Below are the code and all the weights of a small trained network. Each question names an input and a target symbol and asks about switching units off, where a switched-off unit gives its printed mean instead of its output.

import numpy as np


def w(rows, s, z=0):
    codes = np.array(rows[::2]) - 128.0
    scale = np.full(codes.shape[1], s)
    scale[-1] = z or s
    return codes * scale


def norm(h):
    return h / np.sqrt((h * h).mean(-1, keepdims=True) + 1e-5)


def f(y):
    return y / 2 * (1 + np.tanh(0.7978845608 * (y + 0.044715 * y**3)))


def softmax(a):
    e = np.exp(a - a.max(-1, keepdims=True))
    return e / e.sum(-1, keepdims=True)


def log_softmax(a):
    a = a - a.max(-1, keepdims=True)
    return a - np.log(np.exp(a).sum(-1, keepdims=True))


def net(x, mask):
    ids = ['αβγδηθξπτω'.index(c) for c in x.split()]
    T = len(ids)
    res = E[ids] + P[:T]
    u = 0
    for l in range(3):
        q, k, v = (norm(res) @ M[l].T for M in (Q, K, V))
        z = softmax(np.where(np.tri(T) > 0, q @ k.T / 4**0.5, -1e9)) @ v
        res = res + np.where(mask[u], z, O[l][:, -1]) @ O[l][:, :-1]
        u += 1
        y = f(norm(res) @ A[l][:, :-1].T + A[l][:, -1])
        res = res + np.where(mask[u : u + 8], y, B[l][:, -1]) @ B[l][:, :-1]
        u += 8
    return log_softmax(norm(res)[-1] @ U[:, :-1].T + U[:, -1])


Q, K, V, O, A, B = {}, {}, {}, {}, {}, {}
E = w([
[64,111,131],'α',
[202,144,233],'β',
[78,156,135],'γ',
[146,83,57],'δ',
[109,88,76],'η',
[74,143,167],'θ',
[70,144,134],'ξ',
[1,123,17],'π',
[71,99,204],'τ',
[197,218,84],'ω',
],0.0072)
P = w([
[30,253,88],'0',
[23,214,95],'1',
[27,179,103],'2',
[38,148,114],'3',
[55,115,122],'4',
[83,80,135],'5',
[112,40,137],'6',
],0.0047)
Q[0] = w([
[2,174,193],'0.h1',
[169,198,27],'0.h1',
[7,135,143],'0.h1',
[36,150,147],'0.h1',
],0.0079)
K[0] = w([
[170,32,147],'0.h1',
[24,135,102],'0.h1',
[200,2,132],'0.h1',
[164,35,149],'0.h1',
],0.0081)
V[0] = w([
[95,9,154],'0.h1',
[94,254,96],'0.h1',
[13,154,130],'0.h1',
[142,96,138],'0.h1',
],0.0045)
O[0] = w([
[47,252,42,119],'0.h1',
[250,83,133,208],'0.h1',
[194,127,50,253],'0.h1',
[75,132,138,102],'0.h1',
],0.0028,0.0047)
A[0] = w([
[149,170,131,2],'0.n1',
[253,51,101,160],'0.n2',
[105,201,128,92],'0.n3',
[145,148,149,6],'0.n4',
[133,91,193,5],'0.n5',
[242,26,187,46],'0.n6',
[85,161,221,160],'0.n7',
[129,176,72,158],'0.n8',
],0.0055,0.0025)
B[0] = w([
[148,33,112,30],'0.n1',
[55,212,79,148],'0.n2',
[51,68,118,162],'0.n3',
[149,59,102,24],'0.n4',
[121,29,106,33],'0.n5',
[2,136,225,87],'0.n6',
[52,180,52,226],'0.n7',
[47,141,166,246],'0.n8',
],0.0036,0.0013)
Q[1] = w([
[217,87,100],'1.h1',
[42,171,209],'1.h1',
[87,35,1],'1.h1',
[241,138,187],'1.h1',
],0.0056)
K[1] = w([
[204,254,169],'1.h1',
[21,37,82],'1.h1',
[184,78,198],'1.h1',
[106,242,116],'1.h1',
],0.0059)
V[1] = w([
[116,4,147],'1.h1',
[136,23,129],'1.h1',
[84,212,81],'1.h1',
[212,246,129],'1.h1',
],0.0043)
O[1] = w([
[110,253,113,56],'1.h1',
[104,229,125,57],'1.h1',
[162,72,220,252],'1.h1',
[61,68,108,108],'1.h1',
],0.0039,0.004)
A[1] = w([
[115,156,161,79],'1.n1',
[140,102,153,16],'1.n2',
[126,121,132,107],'1.n3',
[157,152,245,2],'1.n4',
[93,127,74,125],'1.n5',
[123,121,129,106],'1.n6',
[124,178,152,87],'1.n7',
[124,74,189,78],'1.n8',
],0.012,0.0049)
B[1] = w([
[163,112,69,112],'1.n1',
[74,119,101,80],'1.n2',
[131,128,125,124],'1.n3',
[142,179,254,146],'1.n4',
[130,143,202,253],'1.n5',
[140,114,130,129],'1.n6',
[166,108,137,89],'1.n7',
[144,69,135,215],'1.n8',
],0.005,0.0028)
Q[2] = w([
[121,97,253],'2.h1',
[108,103,46],'2.h1',
[155,158,189],'2.h1',
[117,109,219],'2.h1',
],0.015)
K[2] = w([
[9,128,138],'2.h1',
[183,164,177],'2.h1',
[97,84,76],'2.h1',
[47,124,140],'2.h1',
],0.013)
V[2] = w([
[140,152,190],'2.h1',
[241,154,254],'2.h1',
[141,65,76],'2.h1',
[194,191,44],'2.h1',
],0.005)
O[2] = w([
[135,132,167,118],'2.h1',
[118,119,255,51],'2.h1',
[82,167,73,150],'2.h1',
[77,52,138,2],'2.h1',
],0.0053,0.0052)
A[2] = w([
[145,153,129,170],'2.n1',
[96,134,118,150],'2.n2',
[112,4,138,1],'2.n3',
[137,101,100,168],'2.n4',
[66,117,187,182],'2.n5',
[147,135,97,127],'2.n6',
[108,82,207,160],'2.n7',
[108,113,121,140],'2.n8',
],0.014,0.005)
B[2] = w([
[182,59,166,194],'2.n1',
[161,142,175,253],'2.n2',
[48,48,154,160],'2.n3',
[116,69,224,253],'2.n4',
[99,90,200,185],'2.n5',
[159,87,168,238],'2.n6',
[253,143,186,206],'2.n7',
[131,123,180,173],'2.n8',
],0.0051,0.0025)
U = w([
[63,29,176,140],'α',
[107,62,26,113],'β',
[109,82,126,255],'γ',
[42,160,208,121],'δ',
[254,150,77,86],'η',
[181,137,247,125],'θ',
[13,169,92,157],'ξ',
[150,62,157,58],'π',
[139,201,127,102],'τ',
[132,209,82,132],'ω',
],0.019,0.0075)

Each question gives the input, a string of symbols that net reads in full, and the target symbol t.
The units are the heads (4 rows each of Q, K, V and O) and the neurons (one row each of A and B). Each row of codes is followed by its name. A weight is (code - 128) times the scale printed after its matrix; where a second scale follows, it is the last column's (O, A, B and U).
mask holds one flag per unit, layer by layer, with each layer's heads first. A switched-off unit (its flag False) gives its mean, the last column of its rows in O or B, instead of its output. The means were averaged over made-up inputs and are rounded, as every weight is.
A unit's drop is (log p(t) with every unit on - log p(t) with that unit switched off) / (log p(t) with every unit on - log p(t) with every unit switched off).
The circuit of an input: a set's keep is (log p(t) with only the set's units on - log p(t) with every unit switched off) / (log p(t) with every unit on - log p(t) with every unit switched off). Starting from the 12 units with the biggest drops (on a tie, the unit counted first), units are removed one at a time, each time the one whose removal leaves the highest keep (on an exact tie, the one counted first), for as long as the keep stays at least 0.8.
units of the circuit, in order: the units of the circuit, biggest drop first
top k neurons: the k neurons with the biggest drops, biggest first
top k neurons in layer l: the k neurons of layer l with the biggest drops, biggest first
input α β δ θ, target ξ: top neuron	0.n7
input ω α η, target α: top 3 neurons	0.n6, 2.n4, 1.n5
input η δ η α, target ω: top 2 neurons	1.n4, 2.n5
input α ω δ α ξ, target η: units of the circuit, in order	2.h1, 1.n4, 2.n5, 2.n3
input η θ α, target θ: units of the circuit, in order	0.h1, 2.n3
input β α δ α γ, target η: top 2 neurons	1.n4, 0.n2
input α α δ α β β η, target θ: units of the circuit, in order	2.h1, 1.h1, 2.n7
input δ θ θ θ, target α: units of the circuit, in order	1.n4, 0.n7, 1.h1
input ω α δ α, target ξ: units of the circuit, in order	0.h1, 1.n4, 2.h1, 1.h1
input ξ η θ, target ω: top 2 neurons	0.n7, 1.n4
input β η γ ξ β γ, target δ: top 3 neurons	0.n7, 2.n2, 2.n7
input τ α η α η δ, target β: units of the circuit, in order	2.h1, 0.n2, 1.h1
input α δ α δ η η π, target ξ: units of the circuit, in order	1.h1, 1.n5
input ω ω θ α α ξ, target η: top neuron	1.n4
input α α α η τ, target δ: units of the circuit, in order	0.h1, 0.n7, 1.h1
input α π β α α η, target θ: units of the circuit, in order	2.h1, 2.n7
input α θ δ θ δ ξ, target ξ: top 2 neurons	1.n4, 2.n7
input δ π π η, target η: top 3 neurons in layer 2	2.n3, 2.n5, 2.n6
input α θ α, target θ: units of the circuit, in order	2.h1, 2.n3
input η η π α, target β: units of the circuit, in order	2.h1
input β β α δ α ω, target α: top 2 neurons	1.n4, 0.n7
input η θ ω α γ γ, target α: top 3 neurons	1.n8, 1.n4, 1.n5
